The rows of M lie close to a flat space through zero of 2 dimensions, with a little noise. Each new row is followed by its nearest point in the flat space through zero of 2 dimensions that fits M best, without centring it.
M (11 x 5):
[[ 19  10 -15  -5 -10]
 [ 30 -30  25  33  23]
 [  7  48 -58 -45 -40]
 [ 45  36 -56 -25 -30]
 [-13   1   5  -5   1]
 [-46 -13  28   2  11]
 [-17  17 -13 -22 -15]
 [ -8  -6   9   2   4]
 [ 14  14 -20 -12 -12]
 [ 34  28 -45 -20 -22]
 [ 18  10 -13  -5  -9]]
New rows:
[ 40 -31   4  16  44] : [ 40 -24  15  31  19]
[ 23 -36  12  16  33] : [ 23 -24  21  28  20]
[ 26  59 -72 -15 -35] : [ 33  46 -63 -37 -38]
[ 40 -39 -25  39  18] : [ 51 -18   5  28  14]
[-40 -32  45  31  -8] : [-38 -26  41  17  22]
[ 57 -14  -9  18 -49] : [ 56   3 -20  10  -3]
[-18  59 -23 -49 -70] : [-25  49 -49 -53 -40]
[-29  -9  15  45  28] : [-18 -23  32  18  19]
[ 78 -26  26  76   4] : [ 81 -37  18  53  29]
[ 85 -20 -20  26   8] : [ 86 -11 -14  29   7]
[  7  32 -12 -20 -36] : [  3  24 -28 -22 -20]
[ -6 -34  28   6  -7] : [ -9 -17  22  14  14]
[ 55  46 -60 -38  -5] : [ 52  38 -59 -25 -32]
[-57  -9  50 -37   5] : [-70  -6  29  -9   6]
[-10  24 -48 -64 -37] : [-14  44 -47 -45 -36]
[ 71 -18  -1  24   3] : [ 69 -14  -6  28  10]
[ 20 -46  51  39   9] : [ 16 -39  40  41  31]
[ 61   1  -2  -7 -31] : [ 52   7 -24   5  -6]
[-35 -10  34   6 -23] : [-37  -8  20  -1   7]
[ 25 -41  37   4  23] : [ 16 -28  27  30  22]
[  8 -49  60  38  24] : [  4 -45  50  44  36]
[ 50 -21 -29 -13 -31] : [ 48  11 -27   0 -10]
[-45  -3  34   6 -33] : [-47  -3  18  -7   4]
[-44 -36  49  27  26] : [-42 -34  52  23  28]
[-11  24 -51 -49 -28] : [-10  39 -42 -40 -32]
[ 44  21   9 -40 -11] : [ 27  14 -24  -7 -12]
[-18   7 -11 -12 -32] : [-17  15 -12 -18 -12]
[ 59 -17 -44 -21 -31] : [ 57  18 -38  -5 -15]
[ -1   7 -44 -24  -1] : [  4  21 -25 -19 -17]
[-40  52 -46 -47 -21] : [-37  44 -39 -51 -36]
